In the rows, 128 means zero.
Facts:
Δ kikol <- bafa, klustusel
Δ plare <- baklok, buple, dreror, lesken, mubifek, noskom, stugra, zeklek
Δ brostebre <- bapas, femes, festo, gatosis, kikol, nedir, rotrak, tubrola
Δ kole <- bego, buklestu, dizan, flibrin, ritrek, sudir, tuto, vibruzi
Δ pugris <- bivi, branepen, droflan, ginaflu, grustis, riplu, visis
Δ zali <- bobil, gobel, nebrek, rezol, seguk, skilo, stutiska, tode
Δ klivam <- bokles, boskal, dredrir, klolubres, plazus, plida, stigru, trubidrom
Δ grevul <- bomol, flasi, fletro, getregam, gubo, vipu
Δ noskom <- brales, drigi, koplam, peklok, skevok, trolum, volis, vumim
Δ stigru <- brebe, bredum
Δ plida <- brebragis, brirur, febok, grekle, nivo, pitis, skekli, sorapal
Δ zapepem <- brerok, brufon, brumel, druzofa, flestorul, fletem, grini, klaskedes, lanen, plire, trerik, zali
Δ festo <- brufum, drumen, mabi, noklis, nubi
Δ grustis <- brumir, gimavak, mafun, nidri, rukim, tadrakan, tatok
Δ domam <- bube, fivum, flavar, genak, kegrun, mepor, zuklo
Δ garak <- dedu, ferim, flafor, fluklik, nuplive, pobris, seru
Δ femes <- defamon, rekletrin, suflibrul
Δ drezil <- denal, dribo, drunil, keflopum, nastil, tebuk, vabo
Δ kudreplel <- detedek, gibur, tipek, vosol
Δ meski <- difle, vafla
Δ kliboklun <- dimem, dretek, flupak, godrur, kese, plotre, sufol, sumu
Δ pogri <- domam, draku, pliser
Δ boskal <- drepa, geple, klegrazer, lestakluk, natol, skedim, vever, zamati
Δ skeflin <- dretuk, drezil, drifol, drumin, grovim, klakluk, skomo, stostol
Δ plotre <- drotur, fafla, givutran, nubes, nubram, tazul, tiruk, trodoflu
Δ plovu <- dudrur, gropa, sitrek, volek
Δ mubifek <- flefi, klires, lozek, musu, rudrer, vites
Δ brumel <- flodror
Δ pefas <- fluskis, garak, gegruto, kave, meski, sozir
Δ druzofa <- fluter
Δ zeklek <- graru, grunil, merum, pebin
Δ brerok <- grosis, pafete, tudil
Δ pliskilo <- kagri, plumor, tribizin
Δ buskos <- klarek, kole, kudreplel, lufus, nutun, plovu, skifor, trasir
Δ klolubres <- klibu
Δ godrur <- nopum, pusti
Δ brigok <- pliskilo, stapas
Δ lanen <- pudu
Δ fletem <- sosun
Δ plazus <- zestegu
Θ (each to the one after it):
bapas Θ tubrola Θ gatosis Θ nedir Θ festo Θ femes Θ rotrak Θ kikol
bivi Θ ginaflu Θ visis Θ droflan Θ riplu Θ grustis Θ branepen
boskal Θ dredrir Θ plazus Θ plida Θ stigru Θ bokles Θ trubidrom Θ klolubres
bredum Θ brebe
difle Θ vafla
domam Θ draku Θ pliser
drifol Θ dretuk Θ drumin Θ drezil Θ klakluk Θ skomo Θ stostol Θ grovim
drigi Θ vumim Θ koplam Θ skevok Θ trolum Θ brales Θ volis Θ peklok
drotur Θ tiruk Θ nubes Θ tazul Θ fafla Θ givutran Θ trodoflu Θ nubram
fluskis Θ meski Θ gegruto Θ kave Θ sozir Θ garak
graru Θ grunil Θ pebin Θ merum
grosis Θ pafete Θ tudil
klegrazer Θ geple Θ lestakluk Θ vever Θ drepa Θ zamati Θ skedim Θ natol
klustusel Θ bafa
kole Θ lufus Θ nutun Θ trasir Θ plovu Θ skifor Θ klarek Θ kudreplel
mabi Θ brufum Θ nubi Θ noklis Θ drumen
musu Θ vites Θ rudrer Θ lozek Θ klires Θ flefi
pitis Θ sorapal Θ grekle Θ brirur Θ brebragis Θ skekli Θ nivo Θ febok
pliskilo Θ stapas
plumor Θ tribizin Θ kagri
pobris Θ fluklik Θ nuplive Θ flafor Θ dedu Θ seru Θ ferim
pusti Θ nopum
rekletrin Θ defamon Θ suflibrul
sitrek Θ dudrur Θ volek Θ gropa
skilo Θ rezol Θ gobel Θ bobil Θ stutiska Θ seguk Θ tode Θ nebrek
sufol Θ plotre Θ godrur Θ kese Θ flupak Θ dretek Θ dimem Θ sumu
tadrakan Θ tatok Θ mafun Θ nidri Θ rukim Θ gimavak Θ brumir
vabo Θ denal Θ drunil Θ keflopum Θ nastil Θ tebuk Θ dribo
vibruzi Θ bego Θ flibrin Θ dizan Θ sudir Θ ritrek Θ tuto Θ buklestu
vipu Θ gubo Θ getregam Θ fletro Θ bomol Θ flasi
vosol Θ tipek Θ detedek Θ gibur
zali Θ brerok Θ brumel Θ druzofa Θ trerik Θ grini Θ brufon Θ fletem Θ klaskedes Θ flestorul Θ plire Θ lanen
zeklek Θ noskom Θ baklok Θ lesken Θ dreror Θ stugra Θ buple Θ mubifek
zuklo Θ kegrun Θ genak Θ mepor Θ fivum Θ bube Θ flavar
baklok κ grovim
bapas κ pefas, stugra
bobil κ tudil, musu
brebe κ skomo, dretuk
brigok κ mafun, nubes
buklestu κ ritrek, merum
buple κ kudreplel, gropa
buskos κ plazus, ginaflu, dribo, godrur, zapepem
detedek κ genak, stigru, difle, flibrin
domam κ zestegu, brumir, stapas
drezil κ nedir, suflibrul
drumin κ drigi, klegrazer, lestakluk, trolum
dudrur κ dizan, suflibrul
febok κ brumir, vites
festo κ brumir, plumor
flafor κ seguk
flasi κ bokles, gimavak
flestorul κ kudreplel, brirur, trerik
fletem κ brufum, skomo, musu
fluklik κ vipu, plare
fluter κ skomo, givutran
getregam κ klegrazer
gibur κ draku, dreror
grekle κ tudil
grevul κ givutran, nubes, zapepem
grunil κ vafla
keflopum κ pliskilo, brufon, skekli, druzofa
kikol κ klires
klaskedes κ draku, merum
kliboklun κ meski, plire, bego
klustusel κ brirur, natol
koplam κ stugra
nebrek κ lozek
noklis κ zestegu, stigru, flefi, nubes, plumor
noskom κ trubidrom
nubram κ brufum
nutun κ nuplive, zeklek
pafete κ sudir
pebin κ pusti, stostol, bube, merum
pitis κ dedu, grustis
pliser κ flupak, nivo, tribizin
plovu κ lesken, godrur
pobris κ skomo
pogri κ pugris
rezol κ tribizin, pefas, garak
riplu κ tatok
skedim κ bivi, tebuk, fluskis, kese
skeflin κ sudir
skevok κ pefas, ritrek, kegrun
skifor κ klibu, tatok
sosun κ denal, grovim, dimem
sozir κ lufus, dimem
sufol κ vipu
tadrakan κ tuto, klires
tazul κ drotur, nivo, difle
tipek κ fletro, kudreplel, nuplive, volis, dizan, nubes
trodoflu κ zestegu, bube
vever κ denal, brufon, visis
zamati κ draku, gimavak, garak
zuklo κ sitrek, sorapal, brebragis

Known rows:
tode: [126 110 137 124 128 121 154 127 134 128 119  79 106 136 108 100 115 138
 119 156 114 141 101 120 123 105 105 113]
dretuk: [137 143 113 138 128 147 124 123 107 143 142 141 115 123 106 132 127 138
 131 114 135 129 158 123 138 108 121 113]
skeflin: [ 84 117 106 149 122 127 129 117 160 135 150  82 114 134 105  78  68 119
 152 195 133 108 138 196  82 174 184  69]
drezil: [ 96 134 125 152 137 123 133 123 123 117 135 111  95 137 128 114 130 117
 146 147 132 101 105 133  99 110 133 118]
brirur: [121 123 136 131 142 137 106 139 116 161 110 123 112 127 109 155 116 149
 130 112 102 139 141 128 140 121 110 120]
natol: [139 104 144 116 129 104 134 140 135 120 117  87 101 132 100 125 123 145
 125 120  41 173 117 107 134 136 109 125]
pugris: [196 150 161 128 110 170  69 118 114 116  95 174 143  86 125 117 133 125
 108 141  86 155  42  79 151  28 161  87]
visis: [162 126 122 112 105 145 116 108 129 158 147 131 121  91 130 136 100 124
 103 128 124 145 127 143 138 114 136  96]
buple: [109 140 135 131 146  98 150 122 111 125 112  86  95 147 142  99 109 101
 134 177  98 118  94  99 116 131 136 132]
kudreplel: [123 121 130  90 133 123 147 137 130 119 121  82 115 116  97 114 100 161
 117 146  69 139 110  97 127 105  99 117]
tribizin: [138 130 123 124 130 136 132 128 110 142 128 118 114 127 104 127 115 140
 122 125 109 141 143 115 142 115 109 116]
graru: [124 162 109 150 130 131 120 112  95 141 144 151 109 125 137 127 119 105
 139 135 149 111 159 128 138 116 152 119]
pudu: [128 119 121 132 133 134 140 123 137 134 132 109 120 149 106 108 118 131
 131 140 140 143 115 126 118  99 128  99]
dudrur: [ 98 136 129 176 138 124 149 117 127 129 136 117  92 137 132 103 123 123
 135 143 146 114 118 130 115 100 129 115]
fivum: [125 123 128 132 133 117 139 125 125 133 122  97 104 132 119 111 115 129
 123 151 112 134 112 123 130 118 118 114]
mepor: [126 128 125 140 129 121 139 125 122 135 129 109 106 134 122 116 122 127
 125 144 123 134 120 127 130 116 123 115]
klivam: [104 117 129 135 135 124 106 137 143 130 128 124 110 131 117 137 118 129
 149 121  99 137 111 133 111 119 150 112]
plotre: [114 139 116 147 125 141 121 123 118 128 149 138 110 120 118 129 128 128
 138 128 141 106 132 138 120 108 133 112]
draku: [131 135 116 112 129 137 120 130 115 123 137 117 115 118  97 129 120 147
 130 125 102 124 135 115 128 109 112 117]
nivo: [121 111 146 109 145 123 114 145 125 153  96  95 109 130 108 148 110 153
 124 129  71 150 121 118 138 130 101 121]
festo: [100 132 132 147 139 118 141 124 124 114 132 102  93 138 124 111 127 119
 143 154 124 105  95 128 100 110 132 120]

Rows:
No name comes twice in this set of rows, the named rows included.
[106 122 130 154 143 131 149 126 137 130 130 104 100 161 115  98 126 118
 143 153 152 132  99 125 102  96 136 104]  fluter
[125 131 115 103 140 139 125 132 124 126 138 125 125 131  95 128 111 145
 137 124 103 142 133 105 124 106 128 107]  pefas
[116 126 130 134 130 122 151 125 135 135 126  95 106 124 120 107 107 138
 120 146 110 133 115 118 125 104 118 112]  volek
[134 120 136 148 110 122 133 102 142 147 137 108 100 113 155 111 108 100
 115 161 141 124  83 152 114 117 153  98]  keflopum
[ 98 118 138 141 139 129 104 137 131 139 117 121 102 125 121 149 123 136
 143 128 106 116 114 146 118 120 130 119]  plida
[133 109 147 131 115 111 141 106 147 142 128  85  99 116 157 105 103 101
 111 173 118 133  68 149 112 118 146 100]  sozir
[137 157 111 135 132 144 121 121  84 141 149 156 118 117 126 126 116 112
 146 118 139 120 184 114 152 112 139 131]  musu
[126 111 141 123 138 120 117 143 126 138 114 105 105 129 104 143 120 148
 130 116  70 155 129 120 133 133 110 122]  bokles
[138  95 116 106 136  91 201 116 197 105 105  48  97 158 185 139 112 110
 116 113 151 104  45 106 133 114  98 129]  nebrek
[120 131 125 130 130 141  98 136 121 134 138 139 112 114 102 155 128 146
 140  98  96 130 146 134 128 123 123 121]  plazus
[144 104 150 103 117 134 101 124 144 175 112 106 118  97 136 154  89 135
 102 130  88 156 102 148 141 132 123 100]  skekli

The same things again, as new rows of numbers:
Known rows:
geple: [137 147 120 159 121 112 158 109 145  97 137 127 120 175 144 158 120 138
 135 122 132 147  98 109 110 116 122  90 126 102 180 114 107 108  89 103
 120 133 102 125 117]
skifor: [141 123 119 159 120 129 136 136 151 122 124 151 134  61 131 150 115 144
 136  99 102 145 107 108 108 133 112 112 133 100 150 114 149 118  94 104
 129 130  84 116 130]
keflopum: [132 131 116 165 129 124 151 135 139  98 111 121 104 151 133 141 107 159
 132 104 109 136 102 113 111 125 133 100 140 105 125 120 135 118  94 112
 133 109  92 121 123]
drumen: [138 140 115 157 134 129 143 134 138 102 122 147 109 135 126 145 103 149
 137 107 112 150 103 109 107 117 118 106 138 109 124 123 142 115  83 116
 138 119 108 121 128]
klustusel: [137 135 115 169 128 112 143 128 143  97  99 127 115 122 146 175 114 181
 139 145 121 127  95 114 113 115 129  94 147 112 136 113 139 112  92 102
 119 128 104 118 122]
kese: [135 150 116 161 143 149 137 135 133  99 131 144 103 174 125 129 113 168
 142 132 112 162  95 109 104 107 110  90 135 109 112 131 134 117  65 119
 145 118 122 123 126]
dredrir: [133 148 117 163 122 124 143 120 145  94 135 134 127 166 150 150 125 139
 134 107 132 142  93 110 112 106 130  93 132 111 162 111 107 116  84 108
 125 133 114 123 116]
dizan: [143 146 114 157 143 136 138 138 131 106 120 146  99 181 137 155 119 161
 150 125 108 159  99 112 101 109 116 106 129 103  95 139 134 119  61 125
 137 113 118 120 128]
gibur: [123 131 117 167 131 127 147 136 146  98 116 118 113 131 126 125 106 160
 131 118 114 131 102 111 111 132 120  97 147 107 142 107 148 115  95 109
 132 108  96 120 124]
detedek: [121 123 118 173 133 127 146 133 148  94 120 115 117 123 133 136 117 172
 136 134 116 135  99 112 113 135 121  87 143 111 153 106 143 114  94 105
 133 113  98 119 121]
vafla: [132 147 116 167 138 130 132 131 143  96 127 151 107 177 141 156 120 167
 149 169 119 151  90 110 108 114 100  88 136 109 142 135 137 112  62 117
 126 149 140 115 121]
vites: [140 149 118 171 138 125 136 128 130  99 137 140 142 120 142 150 120 188
 155 152 120 170  86 107 107 117 113  92 148 102 122 121 148 113  57 116
 138 135 126 120 124]
lozek: [132 156 116 156 149 139 133 129 136 116 142 129 167  52 138 136 138 143
 162 128 139 163 109 100  96 126 122 122 154 104 123  73 170 114  56 121
 136  70 104 119 137]
mubifek: [153 130 118 157 121 131 148 135 135 112 144 170 114 104 135 108 106 180
 147 101  99 158  86 107 108 115 160  86 163  91  94 124 144 104  72 110
 145 122  97 116 136]
lesken: [135 146 117 163 145 145 135 137 134 102 127 143 104 156 124 131 114 171
 147 142 110 162  96 108 103 114 104  94 140 107 108 127 146 116  61 120
 143 114 119 121 128]
dreror: [141 147 116 157 141 142 134 137 135 105 129 161 111 135 123 141 107 158
 145 129 110 167  98 106 102 112 104 100 139 108 111 129 151 114  66 120
 143 120 120 120 131]
pitis: [127 147 109 169 125 109 141 132 147  78 113 135 102 180 152 160 112 162
 130 108 147 113  91 115 119  86 174  91 156 128 126 118 111 117 100 109
 128 128 136 118 117]
tribizin: [136 149 117 163 139 129 133 127 137  95 126 150 125 147 141 158 124 171
 145 148 120 162  94 110 108 112 102  91 133 113 140 118 133 112  61 115
 131 138 127 120 121]
pliser: [127 124 116 170 130 116 147 134 145  98 120 119 109 142 140 156 121 166
 138 122 115 134 102 115 111 131 131  98 138 108 139 116 134 116  92 108
 128 114  97 118 120]
riplu: [137 133 119 161 120 126 140 136 144 117 116 135 135  88 135 149 112 131
 137  96 104 141 107 107 108 131 111 119 132  96 144 111 147 122  94 110
 122 118  84 117 127]
drumin: [120 120 110 163 138 113 160 129 142  81 118 121  90 160 138 158 114 172
 135 111 130 135 105 116 113 127 156  94 153 125 126 106 134 105  93 114
 136  95 103 119 122]

Rows:
No name comes twice in this set of rows, the named rows included.
[132 150 114 152 143 127 160 110 143  86 155 128  96 215 132 145 120 150
 140 120 147 160 102 110 105 107 139  80 135 118 155 116 104 105  77 112
 140 103 116 128 123]  lestakluk
[145 162 121 158 126 147 125 125 148 118 149 152 145 130 142 128 134 128
 143 110 125 161  94 104 105  99 110  97 123  98 162 114 113 126  68 107
 128 138 108 122 124]  klibu
[129 140 117 167 115 110 151 121 150  94 128 121 124 157 153 155 123 134
 132  98 130 130  98 111 116 117 142  99 133 107 171 106 109 117  98 104
 117 132 101 121 115]  brebe
[148 139 118 148 112 140 148 127 150 110 144 173  97 154 141  99 113 133
 133  76 113 142  90 107 110  96 168  82 142 100 135 117 103 112  83 105
 134 127  93 120 130]  klolubres

Now the same things, written a new way:
Known rows:
musu: [166  58 114 157 149 176  85 125 114 108 146 129  88 107 114 134  69 155
 102  48 190 115 138 150 105 186  62 170 134 162 166  87  75 180 104 134
 125]
bapas: [147  82 115 126 123 125 150  90 113 137 108 124 129 148  81 142 128 105
 157  68 148  95 129 172 102 175 119 106 172 144 152  60 106 108 128 142
  86]
plire: [171 108 128 134 152 133  82  74 104 156 139 122 104  98 144 146  52 132
 148  79 148 100 165 120  92 147 136 185 171 149 128 131  93 129 106 159
 147]
femes: [178  83 119 118 137 126 111  91  96 142 145 131 136 136 137 139  77 130
 150  68 162 114 140 127 126 149 144 155 146 152 127 104 108 139 136 152
 138]
lozek: [180  81 123 134 129 147  98  72  84 124 148  97 119 121 117 144  63 133
 164  50 152 122 147 138 131 174 101 171 136 167 149 111  83 153 113 170
 139]
fluskis: [163  60 130 130 120 148  90  94 104 112 125 118  95 111 102 123  82 142
 141  61 162 116 129 154 122 162 115 144 162 165 180 108  83 151 109 165
 128]
seguk: [194  87 118 117 129 129  94  93  96 134 147 113 125 120 130 135  72 134
 153  60 153 130 150 123 126 167 131 170 151 145 134 115  87 145 114 170
 150]
rekletrin: [165  65 133 126 127 140 106  97 103 126 125 113 107 125  98 129  98 124
 145  68 158 112 122 155 112 151 119 125 165 165 161 104  92 153 113 165
 117]
stigru: [197 128 106  83 147 166  77  56  79 145 158 108  97  99 153 139  85 149
 129  71 154 143 157 179 158 147 182 150 114 173 166  76 141 143 114 188
 142]
nidri: [175  85 143 126 127 136 123  80  83 130 142 100 118 134 119 148  94 129
 158  62 155 129 142 152 124 164 130 148 143 165 131 104  91 142 120 164
 126]
nutun: [180  88 159 117 114 130 134  88  77 155 159  93 126 138 120 148 113 117
 159  87 157 111 114 186 100 141 126 100 137 200  97  86 125 166 142 183
 133]
buskos: [168  87 153 131 155 133 162 123  91 171 163 131 132 146 126 151 116 120
 136  77 184  90 114 170  74 134 118 123 129 176  92  70 124 176 158 137
 114]
drumen: [184  87 132 114 138 132 118  89  83 144 149 107 119 132 123 137  92 128
 155  66 166 129 147 138 117 170 138 162 140 148 135 107  90 143 121 164
 129]
plare: [171  81 128 114 122 151  97  87  97 134 142 122 123 129 123 141  60 140
 154  63 160 113 147 137 130 159 123 165 152 171 146 110  82 141 115 157
 137]
bobil: [161  82 160 150 157 131 162 129  95 146 153 112 122 139 125 162 113 126
 135  67 178 117 132 157  79 172  97 154 121 153  90  81  85 166 134 132
 115]
flestorul: [185 110 155 120 141 116 117  73  73 192 156 101 122 119 140 138 105 100
 162 112 143  63 133 152  71 108 148 130 156 179  79 105 143 149 149 173
 144]
druzofa: [163  69 155 115 124 133  95  66  81 119 134 102 119 136 123 146  65 134
 172  57 149 127 147 127 150 141 140 164 162 169 160 144  73 150 117 184
 143]
kagri: [170  84 138 128 128 132 120  84  99 119 132 106 113 128 115 149  89 132
 158  64 150 133 133 163 116 165 119 135 154 173 125 101  86 145 120 168
 131]
febok: [187 127 123 122 158  98 122  77  94 156 155 117 111 109 149 155 126 111
 157 101 141  90 134 175  99 123 175 127 156 141  98  82 148 119 150 171
 122]
tuto: [184  90 116 132 144 127  87  78 100 133 136 133 116 111 134 129  52 133
 140  88 144 129 139 104 121 162 135 170 146 150 126 125  99 125 125 151
 153]
dredrir: [169  71 134 119 139 126 117  79 101 112 133 129  78 128 110 137 113 139
 147  61 147 141 124 186 118 151 142 140 155 160 136  96  90 148 108 157
 128]

Rows:
No name comes twice in this set of rows, the named rows included.
[188 125 139  99 125 136 150  74  66 189 169  77 129 134 119 147 134 108
 160 103 153  99 121 198  92 147 138  87 116 196  95  49 164 149 159 183
 107]  noklis
[199  99 135 115 129 116 108  86  73 180 161 102 143 127 137 137  94 105
 152  98 152  85 122 142  99 119 141 118 141 182  90 101 146 161 162 178
 150]  buple
[207 108 120  97 110 198  54  78  86 131 179  91  91  79 138 133  48 153
 111  87 157 145 145 195 139 165 125 136 111 211 156  76 126 177 107 203
 152]  nubes
[221 112  90  98 123 158  70  68  76 159 176 100 117 109 136 123  67 133
 141  81 152 109 148 146 134 168 119 142 115 185 144  72 155 150 136 188
 151]  flefi
[182 103 145 108 141 146 128  87  76 173 164 114 125 128 126 141 108 121
 137  97 163  96 118 189 103 134 137 108 126 199 105  69 143 168 149 172
 123]  brigok
[177  98 103 117 142 104 151  92 104 149 127 130 151 156 121 145 112 111
 167  68 143 104 143 135 106 171 145 136 153 130 105  78 110 110 153 144
 121]  flasi
[165  64 140 146 149 101 134 103 100 113 126 114  94 135 105 138 142 120
 154  71 155 111  95 187 114 131 148 113 163 148 135  91 109 145 136 160
 100]  pitis
[185 111 135  95 134 140 137  67  72 181 166  96 136 140 126 137 110 114
 160  90 159 104 127 171 118 146 158 121 125 173 118  66 148 149 148 173
 118]  festo
[191  87 140 116 125 150  95  75  81 139 149  86 113 111 125 138  80 136
 152  66 155 137 143 153 134 159 137 156 133 174 142 114  98 157 115 184
 139]  nedir
[190  96 124 103 166 125  86  64  87 146 129 128  95  86 150 142  87 144
 135  79 132 126 164 137 102 134 164 159 154 163 130 123 110 143 113 177
 185]  natol
[202  96 135 107 110 167  67  74  82 130 167  89  93  93 132 134  62 147
 138  84 148 139 134 182 140 155 128 137 126 211 141 104 117 175 106 202
 158]  nuplive
[178 106 136 109 117 124 146  86  94 164 144  96 142 147 109 161 123 106
 169  74 145  92 128 197 101 156 128  92 143 187 101  56 141 147 147 175
 112]  detedek
[165  99 132 107 122 144 129  79  85 164 137 106 123 139  99 130 129 102
 147  88 154  88 111 200 108 133 140  76 146 191 137  57 148 143 149 170
  99]  domam
[163  68 144 157 153 155 139 141 112 138 148 134 104 120 112 141 114 135
 107  69 189 110 113 171  72 161  90 134 133 161 125  66  95 182 127 126
 107]  pobris
[166  59 166 126 113 109 122  74  86 121 130 101 131 149 106 146  97 115
 190  62 147 114 113 146 118 150 121 123 167 180 109 130  85 149 134 178
 133]  baklok

